Here is a tiny trained network, its code and every weight. The questions are about switching its units off for an input and a target symbol, where a switched-off unit gives its printed mean instead of its output.

import numpy as np


def w(rows, s, z=0):
    codes = np.array(rows[::2]) - 128.0
    scale = np.full(codes.shape[1], s)
    scale[-1] = z or s
    return codes * scale


def norm(h):
    return h / np.sqrt((h * h).mean(-1, keepdims=True) + 1e-5)


def f(y):
    return y / 2 * (1 + np.tanh(0.7978845608 * (y + 0.044715 * y**3)))


def softmax(a):
    e = np.exp(a - a.max(-1, keepdims=True))
    return e / e.sum(-1, keepdims=True)


def log_softmax(a):
    a = a - a.max(-1, keepdims=True)
    return a - np.log(np.exp(a).sum(-1, keepdims=True))


def net(x, mask):
    ids = ['Φθλξψω'.index(c) for c in x.split()]
    T = len(ids)
    res = E[ids] + P[:T]
    r = norm(res)
    for j in range(2):
        rows = slice(3 * j, 3 * j + 3)
        q, k, v = (r @ M[0][rows].T for M in (Q, K, V))
        z = softmax(np.where(np.tri(T) > 0, q @ k.T / 3**0.5, -1e9)) @ v
        o = O[0][rows]
        res = res + np.where(mask[j], z, o[:, -1]) @ o[:, :-1]
    y = f(norm(res) @ A[0][:, :-1].T + A[0][:, -1])
    res = res + np.where(mask[2:18], y, B[0][:, -1]) @ B[0][:, :-1]
    return log_softmax(norm(res)[-1] @ U[:, :-1].T + U[:, -1])


Q, K, V, O, A, B = {}, {}, {}, {}, {}, {}
E = w([
[82,182,144,26],'Φ',
[181,101,159,111],'θ',
[204,76,9,208],'λ',
[142,73,171,159],'ξ',
[111,74,79,203],'ψ',
[2,38,119,62],'ω',
],0.0059)
P = w([
[87,145,105,31],'0',
[157,131,157,172],'1',
[123,61,134,70],'2',
[159,139,161,193],'3',
[1,168,58,217],'4',
[150,154,167,209],'5',
],0.01)
Q[0] = w([
[78,211,92,143],'head 0',
[190,163,167,160],'head 0',
[168,166,187,126],'head 0',
[126,108,100,41],'head 1',
[90,106,83,144],'head 1',
[4,117,200,142],'head 1',
],0.034)
K[0] = w([
[172,47,172,112],'head 0',
[124,162,184,222],'head 0',
[162,175,161,159],'head 0',
[100,127,97,19],'head 1',
[82,107,42,130],'head 1',
[3,174,206,160],'head 1',
],0.029)
V[0] = w([
[7,107,209,224],'head 0',
[229,137,217,128],'head 0',
[218,222,7,147],'head 0',
[31,13,172,186],'head 1',
[90,182,113,172],'head 1',
[117,155,183,129],'head 1',
],0.019)
O[0] = w([
[251,62,82,88,57],'head 0',
[146,88,212,203,125],'head 0',
[76,203,119,238,55],'head 0',
[12,130,62,141,254],'head 1',
[129,185,140,150,174],'head 1',
[110,167,153,87,94],'head 1',
],0.019,0.0057)
A[0] = w([
[62,171,105,25,53],'neuron 0',
[89,178,136,100,21],'neuron 1',
[168,165,184,73,112],'neuron 2',
[186,102,25,218,122],'neuron 3',
[124,135,114,122,112],'neuron 4',
[123,35,189,116,73],'neuron 5',
[227,108,179,143,61],'neuron 6',
[120,73,154,31,3],'neuron 7',
[86,107,153,120,99],'neuron 8',
[126,32,162,132,105],'neuron 9',
[58,31,68,170,109],'neuron 10',
[58,95,253,190,182],'neuron 11',
[175,241,61,164,123],'neuron 12',
[59,115,179,97,60],'neuron 13',
[133,107,99,64,69],'neuron 14',
[169,147,139,167,89],'neuron 15',
],0.015,0.0062)
B[0] = w([
[241,102,153,242,255],'neuron 0',
[104,158,171,123,145],'neuron 1',
[156,214,148,112,155],'neuron 2',
[203,140,195,192,191],'neuron 3',
[131,120,119,128,128],'neuron 4',
[96,81,181,204,182],'neuron 5',
[80,146,24,68,209],'neuron 6',
[11,110,205,149,174],'neuron 7',
[154,121,130,103,137],'neuron 8',
[105,131,178,211,186],'neuron 9',
[179,191,213,119,213],'neuron 10',
[158,107,25,5,247],'neuron 11',
[166,23,163,111,170],'neuron 12',
[180,161,158,78,152],'neuron 13',
[88,121,65,148,169],'neuron 14',
[156,92,93,139,146],'neuron 15',
],0.028,0.0079)
U = w([
[177,133,152,35,228],'Φ',
[186,132,51,183,92],'θ',
[99,12,78,77,48],'λ',
[195,242,218,168,13],'ξ',
[59,185,97,149,253],'ψ',
[86,61,218,131,181],'ω',
],0.011,0.0029)

Each question gives the input, a string of symbols that net reads in full, and the target symbol t.
The units are the heads (3 rows each of Q, K, V and O) and the neurons (one row each of A and B). Each row of codes is followed by its name. A weight is (code - 128) times the scale printed after its matrix; where a second scale follows, it is the last column's (O, A, B and U).
mask holds one flag per unit, heads first, then neurons. A switched-off unit (its flag False) gives its mean, the last column of its rows in O or B, instead of its output. The means were averaged over made-up inputs and are rounded, as every weight is.
A unit's drop is (log p(t) with every unit on - log p(t) with that unit switched off) / (log p(t) with every unit on - log p(t) with every unit switched off).
The circuit of an input: a set's keep is (log p(t) with only the set's units on - log p(t) with every unit switched off) / (log p(t) with every unit on - log p(t) with every unit switched off). Starting from the 12 units with the biggest drops (on a tie, the unit counted first), units are removed one at a time, each time the one whose removal leaves the highest keep (on an exact tie, the one counted first), for as long as the keep stays at least 0.8.
units of the circuit, in order: the units of the circuit, biggest drop first
k most important neurons: the k neurons with the biggest drops, biggest first
heads that matter: for each layer, one digit per head in row order, 1 if its drop is at least 0.15 and else 0, layers parted by /
drop when u is switched off: that unit's drop, to one decimal
input θ θ ξ, target Φ: units of the circuit, in order -> (head 0; neuron 11; head 1)
input ω λ ω ξ Φ, target λ: units of the circuit, in order -> (head 0; neuron 14)
input ξ θ Φ, target ω: units of the circuit, in order -> (neuron 7)
input ψ λ λ Φ, target Φ: units of the circuit, in order -> (head 1; neuron 0)
input θ λ θ, target Φ: units of the circuit, in order -> (head 0; neuron 11; head 1)
input ξ λ ω λ ω, target λ: units of the circuit, in order -> (head 0; head 1)
input ψ ψ ξ, target θ: units of the circuit, in order -> (head 0; neuron 0)
input λ λ θ λ θ, target Φ: heads that matter -> 11
input ω λ ξ, target λ: units of the circuit, in order -> (head 0; neuron 7; neuron 14)
input ξ ξ λ, target ω: units of the circuit, in order -> (head 0; neuron 11; neuron 7)
input ξ λ ω ω, target ψ: 2 most important neurons -> (neuron 11; neuron 10)
input λ λ Φ λ θ, target ξ: heads that matter -> 01
input θ λ ω, target Φ: heads that matter -> 10
input θ θ ψ, target Φ: 2 most important neurons -> (neuron 11; neuron 13)
input ω θ λ, target λ: 2 most important neurons -> (neuron 7; neuron 14)
input ψ ω Φ ξ Φ, target ξ: heads that matter -> 11
input λ ψ ω λ λ, target λ: most important neuron -> (neuron 7)
input Φ λ Φ, target ξ: 2 most important neurons -> (neuron 0; neuron 2)
input λ ψ ξ, target ψ: drop when head 0 is switched off -> 0.5
input θ λ λ ξ Φ, target ψ: drop when head 1 is switched off -> 0.1
input λ λ ω ω ψ, target λ: most important neuron -> (neuron 7)
input Φ λ ξ ψ Φ, target ω: drop when head 0 is switched off -> 0.9
